Below is a small trained network, with its code and all its weights. Each question gives an input and a class and asks what happens when units are switched off, that is, made to give their printed mean instead of their output.

import numpy as np


def w(rows, s, z=0):
    codes = np.array(rows[::2]) - 128.0
    scale = np.full(codes.shape[1], s)
    scale[-1] = z or s
    return codes * scale


def f(y):
    return np.maximum(y, 0)


def log_softmax(a):
    a = a - a.max(-1, keepdims=True)
    return a - np.log(np.exp(a).sum(-1, keepdims=True))


def net(x, mask):
    res = np.array(x, float).reshape(1, 5) / 4 @ E
    y = f(res @ A[0][:, :-1].T + A[0][:, -1])
    res = res + np.where(mask, y, B[0][:, -1]) @ B[0][:, :-1]
    return log_softmax(res[-1] @ U[:, :-1].T + U[:, -1])


A, B = {}, {}
E = w([
[52,135,255,179,239,130,122],'x0',
[85,27,84,61,217,14,44],'x1',
[148,164,131,78,230,63,96],'x2',
[236,146,141,245,233,124,162],'x3',
[230,157,188,196,64,48,4],'x4',
],0.0096)
A[0] = w([
[193,102,87,144,60,172,87,196],'n0',
[45,97,117,113,114,147,204,137],'n1',
[157,69,132,150,91,103,87,113],'n2',
[41,115,197,38,196,86,84,210],'n3',
[220,100,57,141,119,91,153,106],'n4',
[132,115,171,94,110,59,111,152],'n5',
[189,149,84,141,94,148,84,195],'n6',
[136,181,127,130,33,189,95,72],'n7',
[174,120,200,232,154,181,152,95],'n8',
[178,182,69,87,149,133,141,37],'n9',
[152,135,95,96,171,67,59,149],'n10',
[142,190,188,142,166,160,154,68],'n11',
[149,169,222,209,163,180,185,118],'n12',
[3,96,87,51,140,157,199,98],'n13',
[93,94,80,115,112,192,108,253],'n14',
[97,92,140,171,162,85,13,72],'n15',
],0.012,0.0037)
B[0] = w([
[81,213,204,117,131,131,213,208],'n0',
[60,145,85,125,87,189,110,201],'n1',
[68,131,171,70,154,14,100,180],'n2',
[189,21,142,179,92,179,68,237],'n3',
[190,187,71,105,119,72,193,197],'n4',
[143,153,190,122,156,78,61,181],'n5',
[139,181,174,72,167,92,234,196],'n6',
[179,197,250,70,61,183,81,201],'n7',
[50,238,101,214,185,120,99,234],'n8',
[158,154,37,83,172,174,182,163],'n9',
[203,38,123,146,168,117,146,215],'n10',
[164,146,68,190,128,177,90,196],'n11',
[80,227,59,255,157,168,36,249],'n12',
[35,31,35,102,57,235,153,238],'n13',
[111,100,156,112,83,127,207,190],'n14',
[86,46,190,175,170,64,103,213],'n15',
],0.0074,0.018)
U = w([
[136,207,220,87,67,161,118,153],'0',
[100,198,96,255,161,169,80,142],'1',
[121,103,150,132,176,27,136,4],'2',
[22,66,75,103,64,227,134,194],'3',
[201,157,36,71,155,123,176,117],'4',
[154,19,144,154,172,110,26,129],'5',
],0.0099,0.0036)

Each question gives the input, the list of numbers given to net, and the class t.
The units are the neurons (one row each of A and B). Each row of codes is followed by its name. A weight is (code - 128) times the scale printed after its matrix; where a second scale follows, it is the last column's (A, B and U).
mask holds one flag per neuron, in row order. A switched-off neuron (its flag False) gives its mean, the last column of its row in B, instead of its output. The means were averaged over made-up inputs and are rounded, as every weight is.
A unit's drop is (log p(t) with every unit on - log p(t) with that unit switched off) / (log p(t) with every unit on - log p(t) with every unit switched off).
The circuit of an input: a set's keep is (log p(t) with only the set's units on - log p(t) with every unit switched off) / (log p(t) with every unit on - log p(t) with every unit switched off). Starting from the 12 units with the biggest drops (on a tie, the unit counted first), units are removed one at a time, each time the one whose removal leaves the highest keep (on an exact tie, the one counted first), for as long as the keep stays at least 0.8.
units of the circuit, in order: the units of the circuit, biggest drop first
top k neurons: the k neurons with the biggest drops, biggest first
drop of u: that unit's drop, to one decimal
input [-7,7,5,4,-1], class 4: units of the circuit, in order => (n4)
input [0,5,-6,5,-1], class 2: units of the circuit, in order => (n12; n13)
input [4,-7,-8,-4,6], class 0: top 2 neurons => (n7; n0)
input [-3,5,0,-6,5], class 5: top 3 neurons => (n3; n10; n8)
input [8,6,3,8,2], class 5: top 3 neurons => (n15; n3; n10)
input [-5,6,-4,5,-4], class 4: top 2 neurons => (n4; n3)
input [-4,-1,8,4,-8], class 3: top 2 neurons => (n13; n6)
input [-7,-3,6,-1,7], class 0: top 2 neurons => (n7; n0)
input [1,6,5,6,-8], class 3: drop of n13 => 1.1
input [4,6,4,2,-5], class 5: drop of n3 => 0.3
input [5,5,-4,3,-6], class 3: drop of n11 => 0.0
